Here is a tiny trained network, its code and every weight. The questions are about switching its units off for an input and a target symbol, where a switched-off unit gives its printed mean instead of its output.

import numpy as np


def w(rows, s, z=0):
    codes = np.array(rows[::2]) - 128.0
    scale = np.full(codes.shape[1], s)
    scale[-1] = z or s
    return codes * scale


def f(y):
    return y / 2 * (1 + np.tanh(0.7978845608 * (y + 0.044715 * y**3)))


def softmax(a):
    e = np.exp(a - a.max(-1, keepdims=True))
    return e / e.sum(-1, keepdims=True)


def log_softmax(a):
    a = a - a.max(-1, keepdims=True)
    return a - np.log(np.exp(a).sum(-1, keepdims=True))


def net(x, mask):
    ids = ['αβγδεζηθλμφψ'.index(c) for c in x.split()]
    T = len(ids)
    res = E[ids] + P[:T]
    r = res
    for j in range(3):
        rows = slice(2 * j, 2 * j + 2)
        q, k, v = (r @ M[0][rows].T for M in (Q, K, V))
        z = softmax(np.where(np.tri(T) > 0, q @ k.T / 2**0.5, -1e9)) @ v
        o = O[0][rows]
        res = res + np.where(mask[j], z, o[:, -1]) @ o[:, :-1]
    y = f(res @ A[0][:, :-1].T + A[0][:, -1])
    res = res + np.where(mask[3:19], y, B[0][:, -1]) @ B[0][:, :-1]
    return log_softmax(res[-1] @ U[:, :-1].T + U[:, -1])


Q, K, V, O, A, B = {}, {}, {}, {}, {}, {}
E = w([
[21,227,44,98],'α',
[50,224,156,168],'β',
[46,223,144,25],'γ',
[107,72,243,86],'δ',
[2,158,163,189],'ε',
[188,249,155,44],'ζ',
[123,131,209,106],'η',
[133,140,175,39],'θ',
[222,26,15,216],'λ',
[19,87,191,113],'μ',
[42,175,222,98],'φ',
[142,114,250,65],'ψ',
],0.0077)
P = w([
[110,109,120,134],'0',
[25,204,243,64],'1',
[22,207,244,58],'2',
[27,212,251,64],'3',
[20,211,249,62],'4',
[22,213,251,60],'5',
[22,219,252,62],'6',
[23,219,252,63],'7',
[19,217,254,57],'8',
[18,222,248,57],'9',
[9,241,230,60],'10',
],0.0045)
Q[0] = w([
[15,214,228,40],'h0',
[254,17,12,209],'h0',
[142,87,23,237],'h1',
[166,40,37,240],'h1',
[241,131,24,116],'h2',
[30,230,231,48],'h2',
],0.0099)
K[0] = w([
[231,32,20,197],'h0',
[14,228,254,51],'h0',
[64,225,233,37],'h1',
[48,191,235,98],'h1',
[55,248,237,5],'h2',
[221,93,20,145],'h2',
],0.0096)
V[0] = w([
[44,39,200,245],'h0',
[249,2,222,83],'h0',
[88,173,240,39],'h1',
[212,152,65,62],'h1',
[185,209,128,17],'h2',
[163,18,176,213],'h2',
],0.0086)
O[0] = w([
[241,243,92,127,219],'h0',
[161,97,14,1,16],'h0',
[195,73,134,57,252],'h1',
[39,38,120,147,15],'h1',
[56,23,178,121,105],'h2',
[162,208,47,62,68],'h2',
],0.0093,0.0033)
A[0] = w([
[152,213,186,142,26],'n0',
[152,43,131,63,116],'n1',
[23,148,146,156,144],'n2',
[40,105,82,2,122],'n3',
[196,161,103,29,126],'n4',
[57,105,70,23,160],'n5',
[189,78,77,195,154],'n6',
[59,102,210,137,253],'n7',
[134,40,194,191,78],'n8',
[42,160,166,142,159],'n9',
[112,134,93,29,135],'n10',
[242,171,42,173,236],'n11',
[79,205,120,206,129],'n12',
[216,91,77,146,165],'n13',
[70,65,184,200,71],'n14',
[220,169,100,123,147],'n15',
],0.009,0.007)
B[0] = w([
[223,222,101,201,204],'n0',
[104,176,134,242,153],'n1',
[133,57,129,209,191],'n2',
[214,71,37,172,174],'n3',
[156,161,65,85,210],'n4',
[199,43,92,169,171],'n5',
[87,230,13,234,124],'n6',
[139,95,163,44,255],'n7',
[76,183,31,147,197],'n8',
[169,80,177,171,208],'n9',
[189,70,118,123,168],'n10',
[1,69,124,61,223],'n11',
[105,121,199,204,196],'n12',
[110,183,19,253,132],'n13',
[112,211,39,117,206],'n14',
[47,154,105,82,204],'n15',
],0.0085,0.013)
U = w([
[89,112,160,237,87],'α',
[232,140,187,206,106],'β',
[2,72,172,60,219],'γ',
[111,106,53,75,40],'δ',
[121,224,136,181,110],'ε',
[88,76,55,188,52],'ζ',
[165,109,128,78,215],'η',
[181,48,163,149,182],'θ',
[83,175,27,207,2],'λ',
[59,181,96,49,46],'μ',
[162,124,222,33,175],'φ',
[239,160,58,217,103],'ψ',
],0.007,0.0054)

Each question gives the input, a string of symbols that net reads in full, and the target symbol t.
The units are the heads (2 rows each of Q, K, V and O) and the neurons (one row each of A and B). Each row of codes is followed by its name. A weight is (code - 128) times the scale printed after its matrix; where a second scale follows, it is the last column's (O, A, B and U).
mask holds one flag per unit, heads first, then neurons. A switched-off unit (its flag False) gives its mean, the last column of its rows in O or B, instead of its output. The means were averaged over made-up inputs and are rounded, as every weight is.
A unit's drop is (log p(t) with every unit on - log p(t) with that unit switched off) / (log p(t) with every unit on - log p(t) with every unit switched off).
The circuit of an input: a set's keep is (log p(t) with only the set's units on - log p(t) with every unit switched off) / (log p(t) with every unit on - log p(t) with every unit switched off). Starting from the 12 units with the biggest drops (on a tie, the unit counted first), units are removed one at a time, each time the one whose removal leaves the highest keep (on an exact tie, the one counted first), for as long as the keep stays at least 0.8.
units of the circuit, in order: the units of the circuit, biggest drop first
unit that matters most: the unit with the biggest drop
top k neurons: the k neurons with the biggest drops, biggest first
which heads matter: for each layer, one digit per head in row order, 1 if its drop is at least 0.15 and else 0, layers parted by /
input β ε α μ, target β: units of the circuit, in order	(h0, n11, n15)
input γ ζ θ δ, target γ: units of the circuit, in order	(n0, h2)
input γ γ μ ψ γ λ, target λ: which heads matter	011
input θ γ φ θ θ μ, target θ: which heads matter	100
input γ γ μ η ζ ζ ψ ε, target γ: units of the circuit, in order	(n7, h2)
input θ γ γ φ γ γ, target θ: which heads matter	100
input γ γ ζ, target γ: units of the circuit, in order	(h2, h0)
input β γ ζ δ γ ψ ε γ φ ψ, target β: top 2 neurons	(n11, n0)
input γ β ε β δ η, target γ: units of the circuit, in order	(h2, n0)
input γ μ μ β δ ε φ ψ ζ ε, target γ: top 3 neurons	(n7, n0, n3)
input α η ζ δ ζ ζ γ μ, target α: units of the circuit, in order	(h0, n2)
input ε α δ, target ε: which heads matter	111
input ε λ ε ε, target α: top 4 neurons	(n12, n7, n4, n14)
input ζ γ ζ β, target ζ: which heads matter	111
input γ α η, target γ: unit that matters most	n7
input ε γ η γ, target ε: which heads matter	100
input ζ ψ γ μ, target ζ: top 2 neurons	(n8, n14)
input ε δ μ η, target ε: which heads matter	101
input λ μ γ δ ε φ α μ ζ, target μ: units of the circuit, in order	(h2, n11)
input μ μ γ, target μ: which heads matter	101
input η λ φ ζ ζ, target μ: units of the circuit, in order	(h2, n11, n15)
input ε β δ φ β γ φ λ μ ε γ, target ψ: units of the circuit, in order	(h0, n3, n11)
input ε γ γ μ γ μ ζ, target ε: unit that matters most	n0
